Below is a small trained network, with its code and all its weights. Each question gives an input and a class and asks what happens when units are switched off, that is, made to give their printed mean instead of their output.

import numpy as np


def w(rows, s, z=0):
    codes = np.array(rows[::2]) - 128.0
    scale = np.full(codes.shape[1], s)
    scale[-1] = z or s
    return codes * scale


def f(y):
    return y / 2 * (1 + np.tanh(0.7978845608 * (y + 0.044715 * y**3)))


def log_softmax(a):
    a = a - a.max(-1, keepdims=True)
    return a - np.log(np.exp(a).sum(-1, keepdims=True))


def net(x, mask):
    res = np.array(x, float).reshape(1, 4) / 4 @ E
    y = f(res @ A[0][:, :-1].T + A[0][:, -1])
    res = res + np.where(mask, y, B[0][:, -1]) @ B[0][:, :-1]
    return log_softmax(res[-1] @ U[:, :-1].T + U[:, -1])


A, B = {}, {}
E = w([
[208,254,142,211,163,142,218,194,219],'x0',
[225,122,106,87,143,44,121,39,46],'x1',
[114,138,144,155,132,89,118,132,138],'x2',
[113,123,61,204,65,140,102,186,15],'x3',
],0.0096)
A[0] = w([
[135,73,201,68,225,84,113,49,200,58],'neuron 0',
[238,178,112,205,144,107,170,142,240,164],'neuron 1',
[106,141,125,123,183,143,102,98,171,3],'neuron 2',
[59,115,85,133,138,99,96,92,122,85],'neuron 3',
[114,93,145,68,200,151,216,90,224,41],'neuron 4',
[184,165,115,78,120,77,116,102,120,11],'neuron 5',
[103,119,135,148,57,176,172,157,122,29],'neuron 6',
[149,154,127,175,74,212,254,151,203,187],'neuron 7',
[13,127,207,135,119,246,108,183,156,138],'neuron 8',
[187,126,130,70,135,71,123,78,82,215],'neuron 9',
[58,69,178,94,86,119,144,119,126,36],'neuron 10',
],0.0093,0.0046)
B[0] = w([
[61,110,45,114,127,154,198,215,61,210],'neuron 0',
[115,75,83,113,66,97,247,63,125,247],'neuron 1',
[110,170,107,65,73,130,78,162,94,136],'neuron 2',
[168,34,95,100,70,75,157,125,112,161],'neuron 3',
[52,203,65,160,114,96,160,126,2,197],'neuron 4',
[108,204,160,34,133,104,113,73,184,154],'neuron 5',
[100,159,125,152,150,15,95,186,87,145],'neuron 6',
[96,84,168,59,90,86,199,77,85,225],'neuron 7',
[47,177,155,79,166,47,153,24,100,226],'neuron 8',
[18,161,185,139,135,78,167,74,146,210],'neuron 9',
[147,100,88,20,97,147,164,106,224,166],'neuron 10',
],0.0085,0.015)
U = w([
[127,48,93,72,61,128,138,117,197,159],'0',
[90,170,51,191,83,112,99,207,2,196],'1',
[122,204,153,88,157,76,92,68,168,147],'2',
[91,64,111,154,158,135,135,98,128,254],'3',
[136,81,183,118,149,146,163,165,124,118],'4',
[180,162,151,207,238,229,83,232,186,2],'5',
[211,183,116,101,166,168,96,206,209,2],'6',
[201,146,185,99,144,240,46,220,249,2],'7',
],0.0087,0.0046)

Each question gives the input, the list of numbers given to net, and the class t.
The units are the neurons (one row each of A and B). Each row of codes is followed by its name. A weight is (code - 128) times the scale printed after its matrix; where a second scale follows, it is the last column's (A, B and U).
mask holds one flag per neuron, in row order. A switched-off neuron (its flag False) gives its mean, the last column of its row in B, instead of its output. The means were averaged over made-up inputs and are rounded, as every weight is.
A unit's drop is (log p(t) with every unit on - log p(t) with that unit switched off) / (log p(t) with every unit on - log p(t) with every unit switched off).
The circuit of an input: a set's keep is (log p(t) with only the set's units on - log p(t) with every unit switched off) / (log p(t) with every unit on - log p(t) with every unit switched off). Starting from all 11 units, units are removed one at a time, each time the one whose removal leaves the highest keep (on an exact tie, the one counted first), for as long as the keep stays at least 0.8.
units of the circuit, in order: the units of the circuit, biggest drop first
unit that matters most: the unit with the biggest drop
k most important neurons: the k neurons with the biggest drops, biggest first
drop when u is switched off: that unit's drop, to one decimal
input [-6,7,0,3], class 2: 2 most important neurons => [neuron 9; neuron 1]
input [5,3,-4,4], class 0: units of the circuit, in order => [neuron 4; neuron 1]
input [1,3,-2,-6], class 1: 2 most important neurons => [neuron 0; neuron 4]
input [7,7,-4,4], class 0: 2 most important neurons => [neuron 1; neuron 8]
input [-1,4,1,2], class 2: unit that matters most => neuron 0
input [6,5,-3,3], class 0: 3 most important neurons => [neuron 1; neuron 8; neuron 4]
input [-5,-3,-2,4], class 0: 4 most important neurons => [neuron 4; neuron 10; neuron 0; neuron 3]
input [-6,7,4,6], class 2: 3 most important neurons => [neuron 9; neuron 0; neuron 1]
input [5,-7,4,1], class 2: 2 most important neurons => [neuron 8; neuron 0]
input [3,5,6,4], class 3: 2 most important neurons => [neuron 4; neuron 8]
input [4,7,8,7], class 3: 2 most important neurons => [neuron 4; neuron 0]
input [6,-2,2,-2], class 0: 2 most important neurons => [neuron 1; neuron 7]
input [-6,-5,0,6], class 0: 4 most important neurons => [neuron 10; neuron 4; neuron 3; neuron 0]
input [5,-7,3,4], class 2: 2 most important neurons => [neuron 8; neuron 0]
input [-7,6,2,3], class 0: unit that matters most => neuron 3
input [8,-6,7,6], class 0: 2 most important neurons => [neuron 1; neuron 7]
input [-3,6,5,4], class 2: 2 most important neurons => [neuron 0; neuron 9]
input [2,-8,-2,7], class 2: 3 most important neurons => [neuron 8; neuron 0; neuron 4]
input [7,6,-2,7], class 0: drop when neuron 1 is switched off => 0.3
input [6,0,-1,0], class 0: drop when neuron 1 is switched off => 0.3
input [5,-8,-5,-5], class 2: drop when neuron 0 is switched off => 0.4
input [7,1,0,7], class 0: drop when neuron 1 is switched off => 0.4
input [1,0,1,-2], class 4: unit that matters most => neuron 8
